Each row is shifted at random along 4 fixed directions that mean nothing.
Known rows, with every step that occurs
g-y-b-c: [-14.6 -12.0  37.0   1.7   8.7 -25.8 -20.2   8.9  -7.7   4.1 -20.1 -12.6
   4.6 -21.8   1.4  -6.3   3.3  -4.9  -9.5  -4.9   7.9  10.4  -7.8   0.3
  13.0  48.0   2.9 -15.7 -28.6  -5.7 -19.4  15.6  21.8 -12.7  -0.5 -13.7
 -11.8  14.7 -14.8  13.6  54.1]
c-d-z-e-x-g-b: [-60.7 -25.8 -45.2  -9.2 -49.9  -0.7 -84.7  39.3  15.7 -24.6  52.3  25.7
  18.2 -62.7  -4.9   2.3  10.5  48.8  -5.8 -19.9 -38.2  40.4   2.2  -8.7
 -18.8  -1.5 -75.0 -11.5  -2.0 -12.4 -21.4 -39.1  16.1 -41.0  27.5  28.8
  18.5   3.7  34.5  17.5  44.2]
z-a-x-g-y: [ 44.6  30.2 -19.9  21.5  30.0  11.4  53.6 -25.0  21.7   4.4 -17.7   9.2
  -1.2  45.5   6.8   5.9 -15.3  20.7  29.8  10.1   0.8 -42.1  -7.7  21.1
  13.9  -7.0  20.2  -4.7  33.8 -12.5  17.4 -15.7  16.9  -5.2  19.3 -10.7
 -11.2 -17.0  -3.9 -22.7 -35.8]
z-e-c-g-y: [ 30.1  38.6  -9.4  19.5   0.0   4.9  57.9 -40.9  18.1  21.2 -31.5  -2.8
  -8.4  46.9  -0.5   4.0 -27.6 -46.0  25.5  30.4  -7.7 -29.8 -37.8   3.2
  -1.7 -47.8  52.5   7.9  12.1 -11.8  -2.2 -12.3 -15.0  23.3  -9.0  -5.5
 -27.7 -22.1   4.4 -14.0 -66.1]
y-b-c-g: [-44.9 -17.8 -24.6  24.1  29.1   5.6 -40.3  52.9  17.7 -23.1 -11.6  18.1
   3.6 -14.7 -32.3  16.4  20.4  20.5  -1.1 -13.6   0.9  12.3  18.0  11.5
  12.4  53.1 -20.7 -39.6 -16.5   4.4  -5.0 -34.0  52.8 -10.1  20.4  -9.9
 -11.2  -8.3   6.4  -6.4  63.9]
a-x-z-d: [ 19.3  21.8 -12.4   9.4 -22.0   4.7  59.6 -46.6   9.3  12.2 -20.8  -6.6
  12.4  36.4  17.5   6.3 -46.0 -23.8  17.8  38.1 -15.6 -31.3 -33.8  -8.6
 -13.5 -48.5  32.2  16.9  26.1   3.0  12.8   8.0 -40.0  16.1  -7.3  -6.0
  -6.0 -24.2   5.9   4.4 -57.1]
g-b-c-e-z-a: [ -5.1   5.2 -17.9  33.1   9.1  11.9  19.5 -13.7   2.3  -6.5 -24.5  17.7
  -8.1  17.3 -20.4   4.1 -11.9 -28.0   9.4  12.2 -16.1 -15.0 -11.3   2.3
   6.6  -1.7  27.7 -23.1   5.2   0.0  -4.1 -20.8  25.0  21.3  -5.9 -21.6
 -19.8 -20.1  24.8  -1.2 -21.0]
c-g-b-d-z-e: [-40.2 -13.9 -57.1  10.8 -14.2  23.1 -44.9  10.4  15.8 -21.4   3.0  15.2
  -2.4 -36.6  -9.9  10.5  20.2  10.1  19.1   8.0 -19.9  22.2  -9.7   5.2
 -18.2   5.2 -52.1   0.3  -6.9  -6.6 -13.0 -27.4  20.0   4.7  30.6  14.6
  28.8  -7.0  30.6   2.2 -15.9]
z-e-a-d-x-y-b-c: [-19.8   6.3   8.0 -23.6 -27.6 -22.2 -23.1  11.0   5.4   3.4  32.1   6.5
  18.8 -20.4  10.7 -12.5 -14.5  30.8   5.6  -8.9 -15.4  12.2 -11.2 -22.5
  -9.6  -5.2 -36.3   5.9   9.3 -19.4 -16.8  -8.3  -2.1 -36.1  10.1  22.5
  10.8   1.0   1.6  -1.6  31.5]
d-z-e-a-x-y-b-c: [ 42.9  46.4 -23.9  19.5  47.0  19.8  75.1 -42.4  39.2  22.0 -47.5   6.6
 -35.0  64.9 -14.6  -1.1 -26.2 -27.0  62.3  43.0   9.7 -20.4 -21.5   3.4
  -0.7 -33.7  59.0   0.7  17.9 -12.9  12.3 -22.6 -11.4  43.6  19.2   2.5
 -24.0 -36.0 -23.2 -30.2 -87.2]
g-b-c-d-z-a-x-y: [ 32.8  22.7  13.1   4.7  54.2   1.3   9.6 -16.5  18.0   2.3 -23.4   0.3
 -29.8  14.8  -9.2 -15.7  16.3  19.5  21.5   5.1  23.3  -6.5  10.2  15.2
  16.2  40.4   7.4 -10.3 -11.8 -23.4  -4.3  -5.1  30.0   4.2  35.5  -8.0
  -1.0  16.5 -34.6  -7.4 -15.9]
b-c-g-e-d-x: [ -4.6  13.3 -45.8  17.5  -0.1  33.8  25.8 -37.9  17.7  -2.0 -40.7   0.9
 -16.7  17.1  -6.4   2.9   7.3 -37.4  39.5  32.8  -9.2 -16.6 -33.2   9.8
 -16.3 -23.9   8.2   9.1  -7.1  -6.3  -3.7  -8.8   0.9  46.5  12.3  -2.8
  24.7 -27.2  21.1 -11.7 -87.0]
e-a-x-g-y-b: [ 43.8  26.2  37.8 -11.0   8.1 -10.6  42.6 -48.4  -8.5  16.4 -27.9 -22.0
   8.0  15.4  48.2   5.3 -14.6  11.7  18.7  24.6  23.4 -27.5 -40.3   6.0
   6.4 -13.4   3.2  24.6  -2.6 -10.9   6.0  36.6 -23.4 -11.8   2.5   1.9
  19.3  15.1 -30.2   4.5 -38.8]
b-d-x-y: [-14.2   2.6 -45.0  23.7  -8.0  25.0  25.5 -27.2   9.1   0.7 -26.6  11.8
 -11.6  13.9 -14.7   4.3 -22.5 -28.9  31.8  28.4 -18.5 -16.2 -22.1  -2.2
 -18.0 -11.7  26.3  -1.5  13.1   7.1  -2.9  -8.7   5.6  34.4  -6.7 -11.7
   4.3 -41.6  26.4  -7.9 -46.1]
g-y-b-c-d-x: [-12.0  -6.7  63.6 -14.7 -20.3 -34.7 -23.9  -4.6 -14.4  15.7 -16.6 -22.6
   9.6 -40.8  16.3 -15.3  -4.1 -20.0 -18.0   5.6  11.0  17.2 -22.8 -15.0
  -2.3  27.7   0.8   8.4 -43.0  -6.2 -35.8  38.3 -12.4 -17.9 -11.4   1.2
  -3.7  28.0 -33.7  27.5  46.5]
a-d-z-e-c-g-b: [ -3.2  13.7 -12.0   5.5 -12.8   3.5   0.8  -6.5  13.5   9.0   4.9  12.1
   2.0   5.8  -6.4 -10.1 -14.7  -2.8  11.1  18.5 -20.9  -0.4 -13.0 -14.9
 -10.3 -19.3   3.3   8.3   8.8  -8.7 -17.5 -16.8 -12.8  -3.5   9.7  11.7
  -8.0  -5.2  -0.7   2.8 -15.5]
x-g-b-c: [ -4.1  -6.8  24.0  26.4   0.5   0.0  27.3  -8.7 -18.8 -15.1 -26.4   0.6
  17.6   8.5   2.7   3.9 -16.6 -30.0 -25.6  11.5  -6.2 -31.1 -15.8   7.5
  11.4   8.5  39.3  -6.4  -4.4  16.8  -4.9  23.9   9.7  -1.2 -26.4 -29.7
 -26.6   3.4  19.6  23.9  12.5]
g-y-b-d-z-e-x: [-11.0  -3.4 -11.3  12.2  18.0  -0.6  -8.1  -3.6   9.6   2.7 -19.6   4.9
 -15.1  -9.6  -5.8  -0.5   5.6   2.2  29.6   4.7  -1.8  12.2 -12.3   7.0
   7.9  24.6   1.7 -18.2 -10.2 -10.5 -10.4 -11.6  28.6   6.7  15.1  -1.4
  -1.3 -11.0   3.7  -8.3   2.7]
a-x-z-e-c: [-11.4   2.2 -24.8  -4.0 -26.7  -2.0  13.7  -6.3  11.2  -6.2  13.7   5.4
  26.4  10.9  14.0   5.2 -26.9  15.5   9.3  10.6 -24.6 -13.8 -21.0  -8.0
  -8.2 -33.0 -17.5   5.5  27.0  -4.6  11.9 -10.4 -15.8 -11.4  12.5   7.2
   9.0 -14.9  23.2   3.4 -13.7]
x-a-d-z-e-c-g-b-y: [ 33.4  31.5   2.6  15.9  14.0  10.6  44.0 -37.3  11.8  14.6 -25.5   0.3
 -11.5  38.0   4.9   1.9 -26.5  -7.4  21.2  29.5  -3.9 -26.4 -17.5  -1.5
   1.8 -24.6  40.4   2.9  13.7  -7.3   0.8  -5.2 -11.0  11.0   1.7  -9.4
 -15.9 -12.0  -5.3  -1.8 -43.0]
e-d-z-a-x-y-b-c-g: [-60.6 -12.5 -37.2 -17.9 -71.5   0.6 -45.8  -5.1   3.2 -12.6  25.4   6.3
  21.8 -51.2  18.0  -2.5 -15.6  17.7  13.0   1.0 -32.0  20.5 -24.9 -32.7
 -45.8 -29.0 -63.6  10.6   8.6 -11.1 -21.9  -8.4 -16.4 -16.1   3.6  31.1
  45.9  -9.2  34.1  16.2  -5.3]
g-b-d-x: [-65.3 -41.9 -41.9  28.7 -18.1   8.2 -57.2  43.1  -8.0 -33.6  23.3  45.3
  12.1 -41.5 -31.4   3.2   5.1  21.3 -10.1 -19.2 -38.8  15.5  10.3  -2.0
   3.2  38.9 -31.3 -38.6   6.2  12.1 -18.3 -33.3  57.9 -17.6   0.3 -10.0
  -3.3 -18.1  55.6   8.7  62.3]
y-b-d-x-g-e-z-a: [-18.6   1.3   4.8  40.2  16.5   7.6  16.1  17.9   0.7  -9.0 -18.3  34.6
   0.2  10.0 -23.6  13.5 -16.3 -10.8   3.8   4.4 -10.3  -6.0  -3.4   1.1
  21.0   7.4  44.9 -35.1  -1.4  19.8 -11.2 -17.5  27.8  -6.2 -24.5 -14.3
 -47.7 -27.1  10.1  -5.0  37.7]
e-x-a-d: [ 78.2  42.3  70.4 -11.3  64.5 -29.3  19.7  -9.3   2.1  13.2  -0.2   4.1
  -5.7  39.9  17.9  -2.6   4.9  74.3  -8.7 -27.0  33.5 -27.4  14.6  31.8
  58.1  44.4  28.7 -21.8  -0.1 -26.6   2.9   5.1  36.3 -62.4  17.0 -18.9
 -43.2  34.6 -55.2  -5.9  49.3]
d-z-e-c-g: [ 20.3  35.7 -33.8  17.1  13.5  16.0  45.9 -31.5  37.0  16.4 -31.5   9.3
 -23.6  45.2 -16.5   1.3 -24.7 -34.4  43.2  36.7  -6.3  -7.0 -26.1  -1.4
 -11.1 -44.0  43.3   5.7  12.6 -12.1   1.2 -28.5 -18.1  34.0  11.6   8.2
 -27.7 -30.4  -7.7 -15.3 -73.9]
d-z-e-c-g-y: [ -0.1  15.3 -11.6  -5.1  18.0  -6.8 -19.7  15.6  30.6   0.4   9.9  17.4
 -11.0   4.2 -17.4  -9.4   3.9  24.9  17.3  -8.3  -5.9  19.1   3.2   2.7
   6.7   6.7  -7.6 -12.5   1.3 -24.5 -13.3 -33.8  18.4 -18.4  31.9  16.0
 -24.5   2.0 -11.6  -7.9  14.4]
d-x-y-b: [-21.4 -15.3  31.6 -45.2 -13.8 -35.1 -55.6  21.6   0.5  -7.8  18.3 -15.1
  18.1 -53.8  23.2 -10.7   3.9  48.2  -7.6  -8.5  20.9  34.5  -2.9 -10.3
 -15.5  40.1 -65.6  20.6 -25.5 -13.5 -16.5  25.2  -6.1 -42.5  26.9  26.4
  28.6  34.9 -34.9  27.3  59.4]
y-b-c-e-d-z: [-26.1  -1.0  24.9  -3.6  11.7 -14.3 -26.7  21.8   9.2   2.5 -15.4  -0.6
  -2.2 -18.8 -11.6   0.0   5.1  -0.4   0.0   4.5  12.1  25.8  -4.6 -11.6
   2.5  27.9  -6.6 -12.7 -34.0  -3.2 -19.4  -2.5   5.8  -8.6   7.0   6.5
 -11.4   8.1 -31.0   6.8  45.7]
g-e-z-d: [ 87.4  58.5  45.8  12.1  83.9  -9.9  65.9 -45.6  16.3  21.9 -37.4   6.0
 -41.7  74.2   0.5  -3.0   3.7  14.1  32.8   8.1  26.7 -13.2  -5.1  36.7
  58.9  13.1  75.4 -21.6  -7.1 -24.2   7.6  -7.4  24.3  -1.5  11.3 -21.9
 -64.3   5.3 -47.2 -18.9 -31.1]
y-b-c-g-e-z-a-d-x: [ -7.4  11.3 -11.4  22.7  41.8  12.5  -1.0  19.5  21.8  -9.4 -21.3  20.6
 -12.0  10.8 -22.9   7.0  14.7  14.1  21.4   0.9   7.5   0.4   7.7  11.5
  16.7  25.3   4.6 -26.4 -10.6  -3.8  -5.6 -28.6  36.0  -0.1  20.2  -2.1
 -13.9 -10.8 -10.5 -16.8  13.3]
x-a-d-z: [ 39.0  27.9  28.3 -30.7   0.5 -15.5  18.8 -52.5  10.9  25.3 -17.7 -34.3
  -9.0   8.4  41.7  -5.7 -17.2  23.2  25.9  35.9  21.3   7.8 -26.7  -9.0
 -13.6  -6.9 -12.7  37.2  -9.2 -23.1   7.2  29.3 -45.6  -1.7  24.7  12.6
  27.1  16.5 -50.5  17.1 -40.2]
a-x-y-b: [-21.7 -13.9 -26.4  -8.3 -33.0   1.6   9.7 -19.2   0.6  -2.2 -13.5 -21.8
  27.1 -14.3  31.7  10.2 -22.7  -3.5  19.9  32.6  -5.5 -12.1 -36.3 -11.2
 -32.3 -20.0 -37.7  27.3   8.7   4.4  10.3  18.0 -29.9  11.7  13.3   9.6
  50.4 -10.3  13.9  13.0 -34.8]
x-a-d-z-e-c: [-43.0 -17.6 -75.8  -3.7 -21.5  12.0 -48.0  21.0  24.6 -24.2  38.1  19.1
  11.1 -17.1   0.8  10.2  -1.1  73.2  26.8  -7.9 -34.5  17.7   5.5  -3.8
 -16.7   1.0 -76.0 -15.7  30.4 -16.7  15.0 -50.2  24.6 -18.8  44.4  15.1
  41.3 -21.9  46.8  -0.3   9.2]
y-b-c-e: [-53.6 -21.8 -17.5  30.1  -1.2   2.7 -22.9  43.2   7.0 -13.2 -14.3  17.9
  13.4 -11.4 -32.4  17.3  -6.2 -17.5  -8.2   2.4 -15.6   8.2  -1.0  -6.5
   2.7  20.2   3.5 -35.0 -13.2  17.2  -9.7 -28.0  27.0   2.4  -7.4 -13.2
 -23.4 -23.2  18.9   2.2  56.1]

Rows
[ 28.3  24.9  31.0  10.5  14.1  -3.4   2.8   0.9   2.7  -4.5   0.0  19.3
   4.2  11.6   1.5  10.3   3.5  18.8 -12.0  -8.2  -3.0  -7.0  -4.6  21.0
  31.2  -5.3  22.2 -14.5  -9.8  -4.8 -17.2  -9.8  15.5 -37.4  -2.4  -6.3
 -46.4  13.4  -6.9   6.8  24.9] -> c-g-e-z-d-x-a
[  6.2  15.1 -17.1  42.6  -3.1  28.1  33.8 -18.3   0.3  -3.2 -26.9  21.1
   1.2  17.9 -13.0  14.9 -19.3 -39.8   6.3  25.9 -20.1 -33.6 -22.6   5.8
   0.4 -32.9  43.8  -6.9  10.2  13.8 -14.5 -12.7   4.5  14.7 -17.6 -14.6
 -26.0 -21.4  28.8  -1.8 -36.6] -> c-g-b-d-z-e-a-x-y
[ 34.2  25.9  29.3   5.8  59.9  -6.2   7.0  -6.1  11.8   1.6 -19.7  12.4
 -28.6  20.3 -19.3 -14.2  17.2  15.1   9.5  -4.5  20.8  -1.3  11.5  16.7
  31.1  42.3  22.8 -20.6 -16.9 -20.8 -12.0  -9.6  38.5  -5.7  23.2 -11.4
 -28.9  18.3 -35.0  -7.7   7.4] -> g-b-c-e-z-d-x
[ -3.6  18.1 -20.9 -14.6 -19.5  -7.9   0.2 -27.0  10.7  -0.2   8.9  -0.1
   5.8  -2.2  23.6   2.4 -23.4  33.1  27.2   2.6  -9.3   5.8 -15.3 -13.0
 -17.2 -18.0 -29.2   6.5  21.5 -23.0   3.7 -10.8  -7.6 -14.4  13.9  14.9
  19.8  -7.6   3.8   3.7 -24.5] -> e-z-a-d-x-y-b
[ 29.2  34.2  70.0 -41.2 -10.2 -31.8  -3.4 -37.1   0.2  23.6  -3.9 -28.4
  -3.3 -13.8  37.9 -26.2  -4.6  10.5  -4.6   6.9  27.2   3.8 -24.8 -16.8
  -7.5  -3.3  -8.6  33.9 -28.7 -33.4 -28.0  39.2 -34.5 -29.7   8.2  21.2
  11.4  50.1 -62.2  21.1  -9.3] -> e-c-d-z-a-x-g-b-y
[ 10.5   5.2  15.0   0.7  38.1  -1.2 -36.8  19.1  12.3  -8.1 -10.6   0.9
  -7.7 -21.4   0.2   9.0  34.1  43.1   3.1 -10.4  21.5  11.2   8.1  27.7
  21.2  49.6 -26.0 -11.8 -29.5 -13.5 -15.4  -5.1  36.8 -30.6  34.4   1.5
  -0.9  27.0 -26.9   0.7  40.2] -> c-g-y-b-d-x-a
[ 50.4  32.9  19.3   9.5  58.8   5.4  52.4 -20.6  21.4  15.5 -41.6  -9.6
 -14.2  45.7   0.3  -0.4  -6.4   4.0  25.0  25.7  29.8 -34.3  -4.2  16.9
  16.7  11.1  40.2  -0.5  -1.9  -6.1   8.2   5.7   0.5   9.3  24.3 -10.6
 -14.3   3.2 -46.8 -13.4 -27.7] -> a-x-y-b-c-d-z
[ -4.9   8.1 -13.5   6.9  -2.1   6.4  -4.8   5.9   9.5  -5.0  12.1  21.3
   6.7   5.9 -11.0  -8.3 -10.1  17.3   2.9   2.5 -21.5 -11.6   0.9  -4.9
   0.3  -3.0   0.7  -3.0  14.8  -5.5 -14.8 -18.3  10.3 -15.6  11.2   2.8
  -9.2  -4.0  11.8   0.0   5.4] -> a-d-x-z-e-c-g-b-y
[ -1.8   6.7  -1.8  17.9  35.1   1.7  10.5   7.0   8.4 -15.3 -21.4   1.4
  -2.5  16.7  -8.8  12.4  -4.2  12.0   8.9  -4.7   7.1 -13.5   7.8  15.5
  15.2  24.7  14.7 -29.6   0.9  -2.7   5.2 -14.5  37.7  -2.3   7.5 -21.2
 -17.7  -6.8  11.0  -1.7  19.1] -> x-y-b-c-g-e-z-a
[ -5.2  15.7  10.9  25.6  -4.9   2.6  45.9 -22.0   5.3  11.7 -47.6  -4.5
   0.2  23.1  -6.2  13.7 -35.5 -59.5  10.3  35.5   0.7 -15.1 -31.4 -13.5
  -6.7 -27.9  52.9  -5.2  -9.8  12.2  -2.9   3.2 -20.9  29.9 -27.1 -13.4
 -26.6 -27.2  -4.9   2.9 -23.0] -> y-b-c-e-x-z-a
[-33.2  -4.8 -43.7  -7.6 -19.4  -1.2 -25.0  17.1  15.2 -10.6  32.3  18.0
  15.9 -16.6   4.9   5.1  -6.3  45.7  27.1  -9.5 -25.5   9.6  -9.9  -8.2
  -8.5  -7.2 -55.3  -8.8  25.6 -16.1   2.0 -33.6  20.0 -24.0  26.0  20.2
  26.8 -20.7  32.3 -16.8  12.3] -> z-e-a-x-y-b-d
[ -2.2   8.4   0.7 -12.1  -2.8 -11.0  -2.8  -4.9   7.7  -1.4   9.7   2.8
   6.1  -9.1  16.3  -3.9   0.9  22.0  16.9  -6.0  -4.6   3.1 -18.8   4.6
   5.5  -1.4 -17.7   3.0   2.9 -19.5  -6.3  -2.3  11.7 -22.3  15.5  14.0
   5.8   1.0   6.0  -7.6   1.6] -> z-e-x-g-y-b-d
[ -3.9   2.3 -38.9   3.7  10.8  21.9  -7.8  -1.5  14.3 -13.4   4.7  16.3
  -0.3   2.0  -2.9  -3.2  11.2  33.0  23.0  10.4 -12.6  -8.5  -3.0   8.1
  -4.0   3.6 -29.0   4.1   9.9  -9.1  -1.1 -18.5  15.3  -1.9  34.5   8.8
  26.6  -3.9  12.0  -3.3 -27.6] -> a-d-x-g-b-c-e-z
[-30.5  -4.4  -0.9  -7.2 -23.8 -10.1  -3.0 -12.2  -1.6  -4.6 -15.2 -21.9
  11.6 -14.5  11.7   5.8 -24.8 -16.4   4.5  14.1  -3.1   3.6 -19.0 -16.9
 -24.7  -3.9  -9.0   2.6  -6.0  -2.2  -4.7  10.3 -11.0   8.9  -5.9  -3.6
  14.6  -5.5  14.1  19.2   0.4] -> x-y-b-c-e-z-d
[-15.6  -5.1  18.3 -23.4 -21.7 -10.2 -15.9 -21.7 -11.1 -15.2  -1.5 -21.1
  13.2 -32.8  33.4  -7.2   4.8   7.6  -5.8   7.8   3.1   9.0 -23.6  -4.7
 -14.2   5.1 -39.2  24.8 -18.5 -13.0  -9.0  33.4 -12.4 -11.5  10.3   9.5
  34.6  28.8   3.2  30.2 -10.7] -> x-g-b-c-e-z-d
[  3.8  10.0  20.5 -22.9 -17.4 -10.2 -30.8  -3.1  -0.9  -7.8  18.3  -1.6
  15.7 -28.5  27.3   0.1  12.8  35.3  -4.5  -6.6  -2.9  13.7 -14.4   5.8
   1.8  -5.1 -43.6  16.6 -15.4 -17.6 -20.7   7.0  -4.5 -41.0  18.6  18.8
  12.5  29.1  -6.4  18.0  11.8] -> c-g-e-z-a-d-x-y
[-63.5 -19.2 -37.4  23.3 -45.3  15.9  -7.0   5.7   0.7 -17.4 -13.4   9.4
  21.5 -22.0  -3.2  17.4 -18.9 -31.6   9.2  20.8 -29.9   1.8 -28.4 -19.4
 -25.6 -27.9 -15.1  -8.0  -1.4  16.9  -7.8 -12.4  -7.0  18.1 -14.8   2.2
  17.7 -33.3  47.8   8.8  -7.6] -> y-b-c-g-e-a-x-z-d
[ 72.2  54.8  68.7 -11.9  24.4 -23.6  50.8 -37.7   7.0  29.8  -9.6  -4.5
  -6.5  38.8  21.7 -21.6 -19.6  15.9   6.4  10.1  23.0 -24.6 -11.5  -0.1
  20.0  -4.1  40.3  20.0   2.3 -23.3 -12.5  21.5 -17.7 -31.6  -0.3   2.5
 -32.0  21.8 -63.8  -3.5  -7.8] -> z-a-d-x-g-e-c
[ 48.9  47.0  25.0   2.3  20.9  -6.1  66.1 -57.3   7.0  17.3 -34.0  -9.4
  -6.7  43.3  26.1  -0.8 -26.8  -6.0  26.4  16.5  13.1 -31.2 -26.8   3.0
  10.9 -24.3  42.5   5.8  13.3 -19.9   6.7  13.8 -12.9   1.4  -2.5  -6.6
 -16.1  -2.3 -25.9  -6.9 -53.3] -> e-z-a-x-g-y-b-c
[ 19.0  21.9 -20.6 -22.7  42.4   8.3  12.9 -43.4  25.6  -0.6 -37.3 -39.1
 -28.5   7.2  28.7   1.4  18.2  28.1  61.4  26.9  37.0   7.4 -13.9  14.5
 -15.6  19.6 -41.8  21.9 -13.6 -32.3  19.6   9.0   1.3  29.9  56.5  11.6
  63.9   8.4 -25.1  -7.1 -75.7] -> x-y-b-c-g-e-z-a-d
[  5.6   3.2  -1.6   9.1  25.6   7.2  18.1 -16.9   8.5  -5.2 -30.6 -10.8
  -8.7   3.4  11.1   3.7   4.3  -1.8  23.2  20.2   9.9  -3.6 -18.0  16.2
   5.1  12.8   8.7   4.2 -10.9  -4.1   2.6  12.4   7.8  10.1  15.7  -2.6
   3.9   1.1  -2.8   3.2 -21.8] -> x-g-y-b-d-z-e
